The symbols move the elements like this.
from | ε π χ θ γ α
z485 | z698 z724 z750 z407 z255 z871
z451 | z410 z270 z75 z951 z721 z657
z636 | z604 z772 z178 z744 z709 z867
z871 | z465 z502 z953 z698 z724 z425
z721 | z451 z750 z407 z969 z360 z270
z407 | z75 z485 z721 z17 z349 z698
z803 | none z604 z825 z938 z744 none
z657 | none z51 z732 z410 z270 none
z744 | z803 z636 z403 z690 z411 z604
z646 | z110 z117 z133 z645 none z317
z435 | z750 z807 z255 z360 none z52
z117 | z317 z955 z486 z646 none z365
z133 | z411 z486 z646 z685 none z709
z732 | none z465 z657 z821 z698 none
z969 | z951 z721 z17 z52 z319 z451
z543 | z215 z685 z955 z486 none z153
z807 | z52 z319 z103 z435 none z969
z867 | none z938 z585 z604 z772 none
z486 | z709 z543 z117 z133 none z215
z410 | none z657 z821 z251 z451 none
z75 | z821 z698 z451 z502 z407 z732
z685 | z153 z133 z645 z543 none z411
z938 | none z803 z800 z867 z690 none
z671 | z17 z349 z319 z103 none z407
z395 | z800 z403 z690 z350 z652 z825
z502 | z425 z75 z951 z871 z17 z821
z698 | z732 z871 z270 z75 z485 z465
z251 | none z410 z425 z51 z951 none
z465 | none z425 z51 z732 z871 none
z690 | z938 z744 z395 z772 z153 z803
z215 | z772 z153 z365 z709 z543 z690
z17 | z502 z407 z969 z724 z671 z75
z411 | z744 z709 z110 z153 z133 z636
z645 | z652 z646 z685 z955 none z110
z772 | z867 z690 z350 z636 z215 z938
z709 | z636 z215 z317 z411 z486 z772
z153 | z690 z411 z652 z215 z685 z744
z51 | none z251 z465 z657 z953 none
z604 | none z867 z76 z803 z636 none
z319 | z969 z360 z671 z807 none z721
z110 | z403 z317 z411 z652 z646 z178
z951 | z251 z451 z502 z953 z969 z410
z52 | z953 z969 z724 z750 z807 z951
z652 | z395 z110 z153 z365 z645 z403
z955 | z365 z645 z543 z117 none z652
z425 | none z821 z251 z465 z502 none
z821 | none z732 z410 z425 z75 none
z360 | z721 z435 z349 z319 none z750
z103 | z724 z671 z807 z255 none z17
z825 | none z76 z803 z800 z403 none
z76 | none z585 z604 z825 z178 none
z178 | z76 z350 z636 z403 z317 z585
z953 | z51 z951 z871 z270 z52 z251
z255 | z485 z103 z435 z349 none z724
z750 | z270 z52 z485 z721 z435 z953
z800 | none z825 z938 z585 z395 none
z317 | z178 z365 z709 z110 z117 z350
z270 | z657 z953 z698 z451 z750 z51
z724 | z871 z17 z52 z485 z103 z502
z403 | z825 z178 z744 z395 z110 z76
z585 | none z800 z867 z76 z350 none
z365 | z350 z652 z215 z317 z955 z395
z350 | z585 z395 z772 z178 z365 z800
z349 | z407 z255 z360 z671 none z485

In the rows, 25 stands for zero.

The rows follow the links: the fewer symbols apart two elements are, the more alike their rows tend to be.

Each row is also shifted at random along 2 hidden directions that mean nothing.

Row, then element:
 24   33   27   22   22   27   25   22   24   29   26   29   20   22   28   29   27   22   24   32   30   20   27   25: z411
 29   30   27   21   19   25   24   22   28   29   22   29   21   19   32   32   32   26   27   27   30   21   28   21: z133
 26   34   21   26   26   26   25   22   17   31   22   24   24   20   29   24   27   27   25   23   29   27   29   24: z938
 27   27   20   26   19   27   24   23   20   30   23   25   29   22   27   25   29   25   25   26   29   24   31   24: z685
 24   18   18   36   27   23   23   30   22   21   25   21   31   25   20   22   26   25   30   19   18   34   25   25: z410
 24   35   30   22   37   23   29   24   21   19   28   20   24   32   24   26   22   23   19   24   25   26   21   27: z953
 24   30   28   20   27   21   25   25   34   20   27   25   16   26   27   29   26   24   26   26   18   27   18   25: z270
 23   35   21   23   34   23   22   25   20   26   24   25   24   30   23   19   21   26   19   21   27   18   25   30: z350
 27   16   20   33   23   27   20   31   25   27   23   26   34   28   17   20   27   25   25   18   25   21   29   28: z955
 28   25   27   28   28   25   31   29   25   17   27   23   32   31   22   29   28   24   20   22   27   25   23   25: z807
 24   21   23   20   16   28   22   23   30   31   25   31   23   22   29   24   25   24   30   31   24   24   26   25: z153
 21   23   27   14   19   30   29   25   32   27   28   26   23   27   28   25   21   28   24   32   29   28   20   24: z17
 23   22   19   28   25   26   20   27   23   27   26   28   28   30   17   19   24   22   22   23   27   18   28   30: z365
 24   28   32   20   25   25   30   22   30   27   26   26   15   22   30   30   23   26   28   33   24   29   20   22: z698
 28   27   27   21   27   24   23   25   26   23   26   28   26   31   24   24   25   21   22   25   27   14   27   29: z317
 25   23   25   20   27   24   26   31   34   22   24   23   25   28   24   24   24   32   24   17   23   31   19   25: z251
 21   30   18   26   28   26   25   28   20   18   29   24   28   30   18   25   26   20   20   28   21   30   24   29: z721
 29   20   29   33   23   27   26   24   18   29   25   25   33   24   25   27   27   25   25   24   33   20   32   24: z486
 27   31   24   25   26   20   23   24   30   24   22   26   19   23   29   29   30   26   26   18   23   19   25   25: z825
 23   31   25   23   31   28   29   24   19   27   24   19   26   24   25   25   21   32   20   25   31   34   23   23: z425
 27   38   27   27   28   23   26   21   17   28   22   23   22   20   29   29   27   27   25   24   30   23   30   24: z803
 22   34   27   23   26   28   31   22   21   22   28   24   22   24   24   32   28   21   21   35   30   28   24   23: z485
 23   31   28   28   27   23   24   20   23   29   24   28   18   20   28   26   25   25   28   29   27   21   28   23: z744

The symbols that take the first to the second take the third to the fourth, perhaps in another order. What is the fourth?
Answers are names.
 22   31   26   16   26   30   31   24   24   25   28   24   24   28   25   25   22   27   19   35   31   29   22   25
:  25   38   22   19   35   24   29   29   21   19   25   20   26   30   22   25   25   30   16   21   29   30   21   26
::  22   33   25   27   28   24   29   26   23   18   29   24   23   29   20   31   29   19   19   30   23   25   23   27
: z732

 25   24   20   18   21   21   18   26   33   27   24   30   17   24   28   21   24   25   31   21   16   22   24   27
:  29   20   16   31   19   23   18   30   25   24   23   28   30   23   21   22   31   23   28   19   20   23   30   27
::  27   24   20   30   24   21   18   27   24   27   21   25   26   22   26   20   29   26   29   16   18   25   28   26
: z652

 26   27   24   25   22   22   22   24   30   23   25   31   21   25   24   28   29   19   25   25   21   16   26   28
:  25   21   29   30   25   27   24   22   19   28   27   27   28   26   24   23   23   21   24   30   32   17   30   25
::  30   30   26   17   18   21   22   27   38   25   24   31   19   24   30   31   33   25   27   22   22   17   24   24
: z486

 26   25   23   33   26   24   28   29   24   17   26   24   29   26   19   31   32   20   23   24   24   28   23   24
:  22   16   31   29   24   29   31   24   24   24   29   25   30   27   23   26   21   22   26   33   28   27   26   24
::  22   28   20   26   30   23   25   26   26   20   27   23   23   27   22   24   23   24   26   25   17   31   21   28
: z732

 21   24   21   26   23   29   30   23   20   26   28   24   27   23   23   24   25   21   25   36   26   32   25   25
:  21   29   27   30   27   28   31   22   19   23   29   25   25   25   23   30   26   20   21   35   30   28   27   24
::  18   14   26   32   29   29   26   26   24   30   25   23   28   25   22   19   17   28   29   28   23   33   23   25
: z75

 20    9   30   39   24   26   25   25   28   28   26   25   24   19   24   26   21   23   36   30   18   32   26   22
:  26   30   21   21   27   23   25   28   28   19   24   21   24   26   25   25   27   27   25   21   19   33   22   25
::  25   25   16   28   22   24   20   26   23   26   27   28   26   26   22   22   27   20   25   25   22   21   28   30
: z772

 27   43   19   24   30   25   25   19   10   26   22   21   24   21   30   24   27   28   21   25   31   26   30   24
:  25   32   24   30   31   27   24   23   12   32   22   23   30   24   25   21   22   31   22   22   35   24   31   25
::  25   20   23   23   23   27   28   32   32   22   26   26   30   29   20   25   26   29   22   21   24   29   22   26
: z807

 25   19   29   31   20   28   30   26   26   26   26   25   29   22   25   32   30   24   29   29   25   31   24   20
:  22   24   23   21   21   29   29   23   25   25   29   25   24   23   26   25   25   23   25   35   23   32   25   26
::  24   19   24   31   25   32   29   28   22   27   26   22   34   25   20   25   26   29   22   26   30   33   26   23
: z724

 24   31   25   14   23   32   31   26   26   26   26   23   27   26   28   28   26   32   19   29   33   30   22   22
:  27   34   20   18   24   25   27   28   24   19   25   23   27   27   24   28   31   24   19   25   24   29   24   26
::  33   30   26   16   24   22   25   26   31   22   25   27   25   29   30   28   30   26   21   21   29   15   24   26
: z543

 25   19   28   28   28   25   27   28   25   18   29   24   29   30   21   25   23   20   24   27   24   25   22   27
:  24   23   20   23   22   24   26   28   29   19   29   24   26   28   21   24   26   21   25   27   18   28   22   28
::  21   28   22   23   29   28   28   29   23   22   29   25   29   32   19   23   23   24   17   27   27   27   22   29
: z750

 23   24   21   23   27   23   24   27   29   21   27   25   21   26   24   22   23   25   28   24   15   32   20   27
:  23   18   26   33   28   29   28   27   19   29   24   20   32   23   22   22   21   30   27   23   28   34   26   22
::  26   23   25   12   16   29   23   23   32   34   24   31   21   25   29   23   22   30   26   29   30   21   25   26
: z178

 25   30   29   26   26   23   25   19   23   31   25   28   16   19   29   26   24   24   29   29   27   22   27   24
:  29   22   34   16   22   24   25   20   32   32   24   28   17   22   35   25   19   29   30   28   26   19   24   23
::  20   24   22   31   28   27   26   23   20   27   26   22   25   23   24   20   21   24   28   30   22   36   24   25
: z698

 21   19   28   37   27   27   28   23   21   25   27   23   24   22   22   26   22   22   31   30   22   32   25   22
:  22   18   25   24   22   27   26   24   28   28   26   25   21   21   28   22   21   26   32   31   19   34   22   23
::  24   29   20   24   22   30   30   24   21   24   26   23   30   23   24   28   29   25   22   30   27   34   27   22
: z671

 23   25   21   24   18   27   22   22   22   32   25   29   25   22   26   23   25   23   27   31   26   24   30   26
:  26   33   29   24   28   28   28   21   17   27   27   25   28   27   26   25   23   22   20   31   35   16   30   26
::  23   19   25   42   29   21   19   26   21   26   25   27   25   23   19   22   24   18   32   20   19   20   29   27
: z350

 24   20   31   28   32   24   26   25   26   20   28   23   25   30   23   24   21   23   26   24   21   26   21   26
:  22   31   27   26   27   27   31   22   22   22   29   24   22   23   24   30   27   20   20   36   29   28   25   23
::  23   32   22   24   23   26   28   24   21   25   23   21   25   21   29   26   26   28   26   27   26   37   24   20
: z951

 25   26   23   24   21   30   24   25   19   32   22   26   31   24   26   23   27   28   22   25   35   22   30   25
:  27   23   17   26   19   23   20   30   27   25   23   27   29   24   23   24   31   24   27   20   23   23   29   26
::  26   24   31   26   26   29   31   26   21   23   27   22   31   26   26   29   27   27   21   28   31   28   25   23
: z319

 24   22   26   23   24   26   22   22   26   34   22   28   22   24   28   19   18   29   29   26   27   22   26   26
:  31   26   32   17   24   25   25   22   29   30   22   26   21   22   36   28   24   31   28   23   29   20   25   22
::  24   30   22   24   26   25   22   21   18   30   24   26   21   21   29   22   22   24   27   29   26   25   27   25
: z867

 23   28   26   36   31   23   26   28   22   19   25   20   27   25   20   28   29   24   26   20   21   30   24   24
:  25   28   20   25   28   23   24   29   25   21   25   21   26   25   24   25   28   26   24   20   19   33   23   26
::  27   26   21   31   30   23   20   28   20   26   21   24   30   27   21   20   24   28   22   16   26   22   28   28
: z76

